Here is a tiny trained network, its code and every weight. The questions are about switching its units off for an input and a class, where a switched-off unit gives its printed mean instead of its output.

import numpy as np


def w(rows, s, z=0):
    codes = np.array(rows[::2]) - 128.0
    scale = np.full(codes.shape[1], s)
    scale[-1] = z or s
    return codes * scale


def f(y):
    return y / 2 * (1 + np.tanh(0.7978845608 * (y + 0.044715 * y**3)))


def log_softmax(a):
    a = a - a.max(-1, keepdims=True)
    return a - np.log(np.exp(a).sum(-1, keepdims=True))


def net(x, mask):
    res = np.array(x, float).reshape(1, 8) / 4 @ E
    y = f(res @ A[0][:, :-1].T + A[0][:, -1])
    res = res + np.where(mask, y, B[0][:, -1]) @ B[0][:, :-1]
    return log_softmax(res[-1] @ U[:, :-1].T + U[:, -1])


A, B = {}, {}
E = w([
[136,162,142,117,104,81,52,69,163,196,113],'x0',
[128,131,89,81,175,143,130,130,81,152,69],'x1',
[164,100,100,70,142,215,97,83,233,72,157],'x2',
[32,138,104,223,254,187,91,140,129,47,102],'x3',
[124,133,89,15,146,148,152,108,124,37,230],'x4',
[120,130,198,105,151,138,53,173,96,149,106],'x5',
[212,79,135,86,220,175,136,161,88,143,73],'x6',
[184,165,77,62,158,219,136,144,163,183,94],'x7',
],0.0084)
A[0] = w([
[158,155,158,57,78,69,147,96,136,171,150,178],'n1',
[248,184,79,102,182,195,199,140,173,117,114,193],'n2',
[77,63,129,141,169,108,70,152,23,169,79,120],'n3',
[60,189,77,147,135,151,201,92,110,8,189,225],'n4',
[79,69,166,142,121,96,87,139,241,202,75,212],'n5',
[176,37,93,127,55,77,62,117,115,185,147,224],'n6',
[215,128,128,2,73,32,117,157,166,183,131,142],'n7',
[22,98,127,130,194,124,103,215,64,132,41,252],'n8',
],0.0079,0.0023)
B[0] = w([
[114,138,135,109,80,111,55,155,129,127,169,213],'n1',
[184,73,41,26,67,246,155,54,138,204,181,202],'n2',
[116,164,162,166,152,178,159,177,68,132,118,197],'n3',
[112,83,80,99,148,40,100,159,190,72,255,219],'n4',
[81,191,64,221,55,59,177,43,124,171,79,197],'n5',
[150,178,172,141,128,81,45,93,70,126,49,199],'n6',
[199,136,170,131,60,86,114,174,101,172,162,246],'n7',
[101,97,120,123,255,159,184,156,66,159,114,222],'n8',
],0.0094,0.013)
U = w([
[111,131,178,171,224,143,222,188,41,162,101,122],'0',
[206,185,236,103,85,100,2,165,100,127,124,57],'1',
[27,42,86,106,166,47,116,182,201,5,192,251],'2',
[204,93,78,60,108,229,175,85,161,171,138,53],'3',
[29,189,191,193,66,114,129,61,217,114,67,127],'4',
],0.0076,0.0014)

Each question gives the input, the list of numbers given to net, and the class t.
The units are the neurons (one row each of A and B). Each row of codes is followed by its name. A weight is (code - 128) times the scale printed after its matrix; where a second scale follows, it is the last column's (A, B and U).
mask holds one flag per neuron, in row order. A switched-off neuron (its flag False) gives its mean, the last column of its row in B, instead of its output. The means were averaged over made-up inputs and are rounded, as every weight is.
A unit's drop is (log p(t) with every unit on - log p(t) with that unit switched off) / (log p(t) with every unit on - log p(t) with every unit switched off).
The circuit of an input: a set's keep is (log p(t) with only the set's units on - log p(t) with every unit switched off) / (log p(t) with every unit on - log p(t) with every unit switched off). Starting from all 8 units, units are removed one at a time, each time the one whose removal leaves the highest keep (on an exact tie, the one counted first), for as long as the keep stays at least 0.8.
circuit, biggest first: the units of the circuit, biggest drop first
top k neurons: the k neurons with the biggest drops, biggest first
drop of u: that unit's drop, to one decimal
input [8,0,1,-3,-4,-8,-7,8], class 1: top 2 neurons	n7, n1
input [6,-8,-7,1,-5,8,-3,-4], class 4: top neuron	n5
input [2,-3,-8,-1,6,6,3,3], class 0: circuit, biggest first	n6, n4
input [8,2,-6,5,5,2,-5,5], class 0: circuit, biggest first	n1, n8
input [4,6,-8,7,6,7,-8,4], class 0: top 2 neurons	n8, n3
input [-7,6,-4,-4,8,0,6,-6], class 2: top 2 neurons	n4, n6
input [6,-8,-7,0,0,6,-5,0], class 4: top 2 neurons	n5, n7
input [4,-2,-8,1,-5,2,-5,-8], class 0: top 2 neurons	n8, n3
input [8,6,5,7,3,7,-1,3], class 0: top 2 neurons	n8, n4
input [8,-2,-8,1,1,6,-7,-4], class 4: top 2 neurons	n5, n7
input [7,3,4,2,-6,4,-3,-1], class 4: drop of n5	0.1
input [-3,-8,5,2,-5,6,-5,-5], class 4: drop of n5	0.3
input [0,8,7,-5,6,-8,-5,-4], class 2: drop of n4	2.1
input [3,1,6,0,2,8,-8,-4], class 4: drop of n5	0.2
